Here is a tiny trained network, its code and every weight. The questions are about switching its units off for an input and a class, where a switched-off unit gives its printed mean instead of its output.

import numpy as np


def w(rows, s, z=0):
    codes = np.array(rows[::2]) - 128.0
    scale = np.full(codes.shape[1], s)
    scale[-1] = z or s
    return codes * scale


def f(y):
    return np.maximum(y, 0)


def log_softmax(a):
    a = a - a.max(-1, keepdims=True)
    return a - np.log(np.exp(a).sum(-1, keepdims=True))


def net(x, mask):
    res = np.array(x, float).reshape(1, 2) / 4 @ E
    y = f(res @ A[0][:, :-1].T + A[0][:, -1])
    res = res + np.where(mask, y, B[0][:, -1]) @ B[0][:, :-1]
    return log_softmax(res[-1] @ U[:, :-1].T + U[:, -1])


A, B = {}, {}
E = w([
[36,226,87,133,199],'x0',
[87,179,80,9,80],'x1',
],0.013)
A[0] = w([
[180,123,176,226,176,55],'n0',
[123,122,191,252,136,229],'n1',
[100,121,80,78,85,69],'n2',
[78,141,60,129,156,244],'n3',
[111,158,113,58,84,167],'n4',
[177,153,70,147,124,119],'n5',
[158,54,136,116,28,37],'n6',
[67,167,82,193,237,151],'n7',
[177,97,88,120,108,255],'n8',
[139,137,200,108,109,204],'n9',
[64,72,97,25,103,66],'n10',
[151,196,99,77,30,82],'n11',
[54,195,63,199,182,31],'n12',
[134,152,98,54,77,98],'n13',
[183,196,95,70,76,203],'n14',
[154,82,156,138,32,149],'n15',
[59,197,78,93,212,83],'n16',
],0.011,0.0092)
B[0] = w([
[198,97,179,73,200,203],'n0',
[218,192,121,90,162,255],'n1',
[186,58,153,127,182,162],'n2',
[155,159,63,162,84,213],'n3',
[192,164,150,109,158,197],'n4',
[108,132,126,150,133,128],'n5',
[106,12,158,128,96,193],'n6',
[158,90,99,176,87,229],'n7',
[161,182,49,182,58,213],'n8',
[116,166,97,158,90,179],'n9',
[179,82,135,122,159,177],'n10',
[171,106,145,134,187,181],'n11',
[139,26,109,174,126,195],'n12',
[182,122,161,96,179,180],'n13',
[169,167,129,117,148,204],'n14',
[144,72,107,136,70,212],'n15',
[109,66,96,184,97,211],'n16',
],0.011,0.016)
U = w([
[179,110,141,122,252,103],'0',
[122,38,119,167,45,56],'1',
[139,239,96,156,54,252],'2',
[81,134,162,97,135,113],'3',
[83,141,147,105,185,107],'4',
[59,135,142,111,131,107],'5',
[83,78,138,78,194,109],'6',
[79,177,165,131,141,103],'7',
],0.014)

Each question gives the input, the list of numbers given to net, and the class t.
The units are the neurons (one row each of A and B). Each row of codes is followed by its name. A weight is (code - 128) times the scale printed after its matrix; where a second scale follows, it is the last column's (A, B and U).
mask holds one flag per neuron, in row order. A switched-off neuron (its flag False) gives its mean, the last column of its row in B, instead of its output. The means were averaged over made-up inputs and are rounded, as every weight is.
A unit's drop is (log p(t) with every unit on - log p(t) with that unit switched off) / (log p(t) with every unit on - log p(t) with every unit switched off).
The circuit of an input: a set's keep is (log p(t) with only the set's units on - log p(t) with every unit switched off) / (log p(t) with every unit on - log p(t) with every unit switched off). Starting from the 12 units with the biggest drops (on a tie, the unit counted first), units are removed one at a time, each time the one whose removal leaves the highest keep (on an exact tie, the one counted first), for as long as the keep stays at least 0.8.
units of the circuit, in order: the units of the circuit, biggest drop first
k most important neurons: the k neurons with the biggest drops, biggest first
drop when u is switched off: that unit's drop, to one decimal
input [4,2], class 1: 2 most important neurons : n1, n16
input [5,3], class 1: units of the circuit, in order : n16
input [3,-1], class 2: 2 most important neurons : n6, n15
input [-3,-1], class 2: 2 most important neurons : n12, n16
input [-2,4], class 0: 2 most important neurons : n11, n13
input [-5,-5], class 0: 2 most important neurons : n1, n0
input [8,-6], class 1: 2 most important neurons : n7, n12
input [7,6], class 1: 2 most important neurons : n16, n1
input [7,7], class 0: 2 most important neurons : n4, n13
input [8,6], class 1: drop when n1 is switched off : 0.1
input [2,-3], class 2: drop when n2 is switched off : 0.1
input [6,5], class 1: drop when n12 is switched off : 0.2
